Below are the code and all the weights of a small trained network. Each question names an input and a target symbol and asks about switching units off, where a switched-off unit gives its printed mean instead of its output.

import numpy as np


def w(rows, s, z=0):
    codes = np.array(rows[::2]) - 128.0
    scale = np.full(codes.shape[1], s)
    scale[-1] = z or s
    return codes * scale


def norm(h):
    return h / np.sqrt((h * h).mean(-1, keepdims=True) + 1e-5)


def f(y):
    return y / 2 * (1 + np.tanh(0.7978845608 * (y + 0.044715 * y**3)))


def softmax(a):
    e = np.exp(a - a.max(-1, keepdims=True))
    return e / e.sum(-1, keepdims=True)


def log_softmax(a):
    a = a - a.max(-1, keepdims=True)
    return a - np.log(np.exp(a).sum(-1, keepdims=True))


def net(x, mask):
    ids = ['αβδεζλμξσ'.index(c) for c in x.split()]
    T = len(ids)
    res = E[ids] + P[:T]
    u = 0
    for l in range(3):
        q, k, v = (norm(res) @ M[l].T for M in (Q, K, V))
        z = softmax(np.where(np.tri(T) > 0, q @ k.T / 3**0.5, -1e9)) @ v
        res = res + np.where(mask[u], z, O[l][:, -1]) @ O[l][:, :-1]
        u += 1
        y = f(norm(res) @ A[l][:, :-1].T + A[l][:, -1])
        res = res + np.where(mask[u : u + 4], y, B[l][:, -1]) @ B[l][:, :-1]
        u += 4
    return log_softmax(norm(res)[-1] @ U[:, :-1].T + U[:, -1])


Q, K, V, O, A, B = {}, {}, {}, {}, {}, {}
E = w([
[39,75,93,55,148,98,93,40,142,101],'α',
[186,41,181,6,56,139,79,119,155,155],'β',
[167,65,147,174,84,102,103,55,252,143],'δ',
[190,113,172,128,158,23,211,185,107,99],'ε',
[187,221,125,145,158,85,36,44,161,101],'ζ',
[95,121,77,143,64,125,133,122,182,225],'λ',
[59,232,117,148,142,79,90,62,165,147],'μ',
[123,131,177,193,204,192,154,50,191,126],'ξ',
[209,51,31,177,150,124,106,57,175,126],'σ',
],0.0039)
P = w([
[137,142,130,68,121,76,209,3,144,177],'0',
[135,150,117,60,161,91,210,92,208,155],'1',
[147,112,159,103,110,77,174,39,92,176],'2',
[127,134,123,85,151,94,165,123,195,127],'3',
[138,98,160,137,106,89,145,65,89,150],'4',
[121,119,124,108,151,103,132,140,196,107],'5',
[133,82,169,168,104,99,117,82,86,138],'6',
[112,110,126,127,145,109,104,161,199,93],'7',
[125,75,177,197,97,111,87,99,79,126],'8',
[102,113,129,148,141,113,76,189,197,73],'9',
[93,75,193,218,97,122,56,133,60,114],'10',
[74,102,135,171,133,139,50,220,198,57],'11',
[94,79,182,235,95,132,43,128,71,106],'12',
],0.0042)
Q[0] = w([
[125,91,174,213,119,80,137,82,86,147],'L0H1',
[112,88,136,166,172,43,99,151,254,87],'L0H1',
[127,181,84,80,173,201,227,171,113,168],'L0H1',
],0.0077)
K[0] = w([
[110,147,83,163,164,121,71,246,200,54],'L0H1',
[104,98,167,247,98,144,26,168,2,95],'L0H1',
[170,145,119,117,137,14,209,28,133,202],'L0H1',
],0.0061)
V[0] = w([
[152,45,231,130,255,216,176,128,117,87],'L0H1',
[8,150,188,110,155,144,141,43,161,184],'L0H1',
[109,46,130,33,89,164,148,167,137,222],'L0H1',
],0.0029)
O[0] = w([
[88,92,217,132,190,237,207,122,153,135,128],'L0H1',
[212,154,81,155,65,253,124,119,118,104,254],'L0H1',
[174,142,137,192,230,136,103,158,125,195,129],'L0H1',
],0.0037,0.00084)
A[0] = w([
[161,93,86,158,133,131,93,163,97,93,4],'L0N1',
[61,143,138,150,105,129,173,111,172,182,74],'L0N2',
[108,112,153,113,173,104,149,159,103,118,8],'L0N3',
[102,135,78,114,3,202,191,143,106,86,7],'L0N4',
],0.0043,0.0011)
B[0] = w([
[29,95,209,62,101,127,218,150,157,164,82],'L0N1',
[18,204,172,139,118,146,120,54,151,171,161],'L0N2',
[232,159,79,184,215,132,139,133,89,135,96],'L0N3',
[156,228,173,110,105,159,152,145,26,3,2],'L0N4',
],0.0029,0.00062)
Q[1] = w([
[125,182,161,141,151,93,97,129,128,100],'L1H1',
[107,124,120,153,159,126,109,149,77,95],'L1H1',
[87,108,146,161,112,124,2,35,208,140],'L1H1',
],0.007)
K[1] = w([
[90,98,169,122,34,48,180,206,92,93],'L1H1',
[157,93,112,135,188,80,194,189,188,89],'L1H1',
[36,81,134,176,74,166,1,201,135,97],'L1H1',
],0.0045)
V[1] = w([
[112,70,85,117,81,76,244,162,84,54],'L1H1',
[135,57,89,138,2,181,118,100,176,90],'L1H1',
[135,83,125,42,171,120,111,129,75,112],'L1H1',
],0.0026)
O[1] = w([
[156,49,169,84,105,189,1,146,180,172,78],'L1H1',
[134,151,119,88,161,104,194,185,97,247,247],'L1H1',
[187,163,104,159,196,101,100,108,147,143,94],'L1H1',
],0.0035,0.0015)
A[1] = w([
[183,78,159,174,171,100,80,180,94,19,3],'L1N1',
[115,184,105,253,172,138,130,118,132,80,244],'L1N2',
[72,196,52,171,104,181,60,92,121,141,176],'L1N3',
[117,102,124,119,133,113,160,130,113,123,109],'L1N4',
],0.0044,0.0036)
B[1] = w([
[140,211,158,91,133,230,4,57,182,184,162],'L1N1',
[154,42,129,34,12,122,204,183,80,55,254],'L1N2',
[232,21,133,106,170,124,140,173,127,149,175],'L1N3',
[135,129,117,120,151,127,168,119,130,183,130],'L1N4',
],0.0032,0.0023)
Q[2] = w([
[138,161,146,175,136,161,103,70,2,152],'L2H1',
[140,13,192,150,59,70,98,84,108,147],'L2H1',
[117,33,148,65,111,104,89,128,162,110],'L2H1',
],0.0096)
K[2] = w([
[151,194,83,68,155,131,186,150,234,112],'L2H1',
[63,76,113,140,124,169,56,254,164,75],'L2H1',
[89,106,154,205,88,140,89,197,102,73],'L2H1',
],0.0078)
V[2] = w([
[118,153,165,57,159,120,130,225,60,113],'L2H1',
[118,99,4,89,197,160,189,104,80,127],'L2H1',
[176,182,149,222,110,70,252,189,190,82],'L2H1',
],0.0035)
O[2] = w([
[254,76,152,118,146,71,167,95,229,72,2],'L2H1',
[86,30,141,62,182,130,44,135,77,29,71],'L2H1',
[77,161,85,222,91,166,137,220,240,69,231],'L2H1',
],0.0036,0.0019)
A[2] = w([
[155,173,64,138,135,67,3,121,112,185,146],'L2N1',
[141,52,147,138,218,199,21,126,107,128,6],'L2N2',
[76,115,188,86,88,104,75,104,137,130,101],'L2N3',
[71,112,80,118,138,103,173,65,91,178,20],'L2N4',
],0.0042,0.0011)
B[2] = w([
[94,62,96,217,79,140,156,214,165,78,251],'L2N1',
[125,88,145,137,99,145,103,181,255,149,84],'L2N2',
[78,81,83,105,165,61,151,101,188,48,254],'L2N3',
[114,184,207,154,171,99,142,212,135,76,222],'L2N4',
],0.0038,0.00078)
U = w([
[87,183,114,172,96,172,109,198,86,193,59],'α',
[185,181,83,112,66,125,58,81,95,69,45],'β',
[133,146,171,193,132,121,99,92,239,134,170],'δ',
[170,78,147,52,122,159,59,110,102,181,93],'ε',
[125,124,176,125,129,253,166,111,107,69,36],'ζ',
[101,127,76,80,95,72,206,71,91,119,253],'λ',
[34,92,139,120,209,108,46,121,110,88,53],'μ',
[152,56,84,170,139,122,138,188,133,121,170],'ξ',
[202,134,176,141,184,77,171,144,126,160,123],'σ',
],0.0072,0.0042)

Each question gives the input, a string of symbols that net reads in full, and the target symbol t.
The units are the heads (3 rows each of Q, K, V and O) and the neurons (one row each of A and B). Each row of codes is followed by its name. A weight is (code - 128) times the scale printed after its matrix; where a second scale follows, it is the last column's (O, A, B and U).
mask holds one flag per unit, layer by layer, with each layer's heads first. A switched-off unit (its flag False) gives its mean, the last column of its rows in O or B, instead of its output. The means were averaged over made-up inputs and are rounded, as every weight is.
A unit's drop is (log p(t) with every unit on - log p(t) with that unit switched off) / (log p(t) with every unit on - log p(t) with every unit switched off).
The circuit of an input: a set's keep is (log p(t) with only the set's units on - log p(t) with every unit switched off) / (log p(t) with every unit on - log p(t) with every unit switched off). Starting from the 12 units with the biggest drops (on a tie, the unit counted first), units are removed one at a time, each time the one whose removal leaves the highest keep (on an exact tie, the one counted first), for as long as the keep stays at least 0.8.
units of the circuit, in order: the units of the circuit, biggest drop first
most important unit: the unit with the biggest drop
top k neurons: the k neurons with the biggest drops, biggest first
top k neurons in layer l: the k neurons of layer l with the biggest drops, biggest first
input ζ α μ ε σ ξ λ ξ λ, target ζ: top neuron => (L0N4)
input ε β λ α, target ξ: top 3 neurons => (L2N1, L1N3, L1N2)
input β ζ δ δ α ε ε α, target δ: top 2 neurons => (L1N2, L1N3)
input λ α ε μ λ α ε ε ξ ε, target ζ: units of the circuit, in order => (L0H1, L1N1)
input ξ ε β β ε ζ β β ε δ ε σ ε, target μ: units of the circuit, in order => (L0H1, L1N1, L1H1)
input ζ β λ μ α ε λ σ ε ε β σ β, target μ: units of the circuit, in order => (L0H1, L2N3)
input μ β β β ζ μ β ε δ λ β σ, target σ: top 2 neurons => (L0N1, L1N2)
input ζ μ ε β ξ σ ζ, target μ: units of the circuit, in order => (L2H1, L0H1)
input ε α ζ ξ β, target ζ: units of the circuit, in order => (L0H1, L0N4)
input σ β λ σ β σ α β β σ ε ε, target σ: top 2 neurons => (L0N3, L2N1)
input δ ε ε μ λ ξ, target λ: units of the circuit, in order => (L1N2, L1H1, L0N2)
input ε σ ε ξ ε ζ ε δ β σ ε ζ α, target λ: units of the circuit, in order => (L2H1, L0H1)
input λ σ β μ ε δ δ λ μ, target ξ: units of the circuit, in order => (L1N3, L2N1)
input ε ζ δ ξ ε μ λ σ ε λ α ζ, target ε: units of the circuit, in order => (L1N2, L2H1)
input ε δ β, target α: units of the circuit, in order => (L2H1, L1N2, L0H1, L1N3)
input β δ β, target α: units of the circuit, in order => (L2H1, L0H1, L1N2, L1H1)
input β σ ζ ε β λ σ ζ α ε, target ε: units of the circuit, in order => (L2H1, L1N1)
input λ ε δ ε β, target δ: units of the circuit, in order => (L2H1, L1N2)
input ε ε ζ λ ε, target ξ: most important unit => L2N1
input ξ μ δ ε, target α: top 3 neurons => (L1N2, L2N3, L1N3)
input ε δ λ σ ζ ζ, target λ: most important unit => L1H1
input ξ ε ε β δ λ β, target ξ: top 2 neurons => (L1N2, L2N1)
input δ σ ε α σ ε σ α ε σ ε ε ε, target δ: top 2 neurons => (L1N1, L1N3)
input β λ β σ β, target ξ: top 3 neurons => (L1N2, L2N2, L2N1)
input ζ ξ β β α ε β ε β ε, target σ: top 2 neurons => (L1N2, L1N3)
input β ε ε δ ζ ζ, target λ: top 2 neurons in layer 1 => (L1N1, L1N2)
